Here is a tiny trained network, its code and every weight. The questions are about switching its units off for an input and a class, where a switched-off unit gives its printed mean instead of its output.

import numpy as np


def w(rows, s, z=0):
    codes = np.array(rows[::2]) - 128.0
    scale = np.full(codes.shape[1], s)
    scale[-1] = z or s
    return codes * scale


def f(y):
    return np.maximum(y, 0)


def log_softmax(a):
    a = a - a.max(-1, keepdims=True)
    return a - np.log(np.exp(a).sum(-1, keepdims=True))


def net(x, mask):
    res = np.array(x, float).reshape(1, 7) / 4 @ E
    y = f(res @ A[0][:, :-1].T + A[0][:, -1])
    res = res + np.where(mask, y, B[0][:, -1]) @ B[0][:, :-1]
    return log_softmax(res[-1] @ U[:, :-1].T + U[:, -1])


A, B = {}, {}
E = w([
[119,207,136,101,140,165,163,38,201,8,149],'x0',
[89,76,45,92,59,181,105,80,146,112,39],'x1',
[77,130,186,208,31,81,148,76,199,175,124],'x2',
[170,234,117,122,116,189,132,150,151,189,81],'x3',
[134,126,103,113,133,96,140,131,145,149,123],'x4',
[162,107,115,114,98,142,144,136,138,152,177],'x5',
[135,122,134,130,141,138,118,117,139,133,127],'x6',
],0.012)
A[0] = w([
[139,131,79,105,189,161,139,144,82,115,144,67],'n1',
[154,124,75,76,197,156,125,162,67,88,140,98],'n2',
[124,167,145,166,128,118,134,128,107,138,163,66],'n3',
[159,241,112,127,101,175,135,158,141,191,85,60],'n4',
[99,133,181,194,63,99,161,85,163,168,122,123],'n5',
[113,4,140,147,149,47,122,116,126,47,179,42],'n6',
[126,44,147,168,123,111,104,177,41,232,90,144],'n7',
[134,176,117,94,125,114,175,79,210,19,174,210],'n8',
[120,129,134,171,98,104,105,128,156,132,125,126],'n9',
[155,138,136,166,152,110,141,98,116,134,161,54],'n10',
[136,169,190,111,162,97,165,163,116,133,178,90],'n11',
[107,74,93,82,68,168,107,127,160,104,75,88],'n12',
[138,169,187,138,179,78,115,165,148,140,191,94],'n13',
[112,109,64,139,86,161,120,93,123,133,92,43],'n14',
[100,125,150,165,89,110,128,120,173,143,138,113],'n15',
[149,202,136,158,134,154,112,158,133,171,127,8],'n16',
],0.014,0.0017)
B[0] = w([
[140,114,147,71,115,107,112,157,200,87,104,193],'n1',
[167,132,189,84,84,54,102,152,205,92,148,224],'n2',
[150,110,108,123,155,112,119,111,118,104,114,165],'n3',
[56,101,188,77,124,175,167,103,70,215,142,205],'n4',
[177,99,166,55,117,94,99,202,192,66,149,213],'n5',
[72,136,189,35,132,197,213,110,59,246,116,225],'n6',
[98,199,97,245,110,181,49,111,179,142,153,250],'n7',
[91,180,102,253,102,176,36,142,157,198,147,243],'n8',
[142,121,145,92,117,105,129,138,166,121,121,162],'n9',
[125,124,92,127,142,109,152,133,120,110,89,162],'n10',
[159,87,83,168,155,102,124,100,84,81,90,203],'n11',
[170,91,75,166,180,94,170,113,62,62,117,200],'n12',
[155,84,49,157,139,112,182,108,83,48,117,213],'n13',
[164,104,96,145,173,82,191,120,74,84,122,182],'n14',
[162,165,141,60,135,80,96,116,161,86,107,177],'n15',
[98,133,142,81,134,149,188,120,100,176,130,175],'n16',
],0.013,0.024)
U = w([
[101,227,69,240,126,156,18,132,176,154,166,247],'0',
[201,135,180,17,113,27,78,192,231,74,148,25],'1',
[187,82,1,165,231,61,182,98,47,67,96,47],'2',
[56,142,184,34,156,175,197,108,66,217,144,108],'3',
],0.0089,0.0011)

Each question gives the input, the list of numbers given to net, and the class t.
The units are the neurons (one row each of A and B). Each row of codes is followed by its name. A weight is (code - 128) times the scale printed after its matrix; where a second scale follows, it is the last column's (A, B and U).
mask holds one flag per neuron, in row order. A switched-off neuron (its flag False) gives its mean, the last column of its row in B, instead of its output. The means were averaged over made-up inputs and are rounded, as every weight is.
A unit's drop is (log p(t) with every unit on - log p(t) with that unit switched off) / (log p(t) with every unit on - log p(t) with every unit switched off).
most important unit: the unit with the biggest drop
top k neurons: the k neurons with the biggest drops, biggest first
drop of u: that unit's drop, to one decimal
input [4,5,6,7,7,-5,1], class 3: top 3 neurons : (n4 n2 n1)
input [7,-6,-6,-4,2,-5,-5], class 0: most important unit : n8
input [-8,-8,-8,-8,-6,-4,4], class 0: top 2 neurons : (n7 n5)
input [-5,-2,-1,-5,1,3,2], class 0: top 3 neurons : (n7 n4 n16)
input [-6,7,4,-2,-2,0,-8], class 2: top 3 neurons : (n12 n8 n14)
input [5,-1,7,7,2,-8,-1], class 1: top 4 neurons : (n5 n6 n15 n7)
input [-6,5,-5,-4,6,-8,-1], class 0: top 2 neurons : (n7 n5)
input [4,-7,-2,-8,-6,-4,-5], class 3: top 3 neurons : (n6 n12 n14)
input [6,7,-5,6,-6,-6,-8], class 2: top 3 neurons : (n12 n7 n14)
input [2,7,-7,3,8,0,7], class 1: top 3 neurons : (n2 n1 n13)
input [7,-5,6,8,-8,-2,-4], class 3: top 4 neurons : (n4 n7 n16 n2)
input [-8,-6,1,-8,-4,2,-2], class 0: top 2 neurons : (n7 n4)
input [-2,-4,7,-6,-5,4,0], class 1: top 2 neurons : (n5 n15)
input [4,5,-1,0,1,0,-7], class 2: most important unit : n7
input [-4,6,8,-8,1,7,-3], class 1: top 3 neurons : (n5 n15 n4)
input [0,6,-2,7,6,3,-2], class 3: top 3 neurons : (n4 n13 n11)
input [1,8,4,7,6,-1,-6], class 2: drop of n6 : 0.6
input [-6,8,8,-2,-3,6,7], class 1: drop of n6 : 0.0
input [2,-4,4,-8,-4,8,8], class 3: drop of n6 : 3.4
input [6,8,4,4,-5,-2,-3], class 2: most important unit : n12
input [4,-1,2,5,-6,0,5], class 3: drop of n4 : 1.2
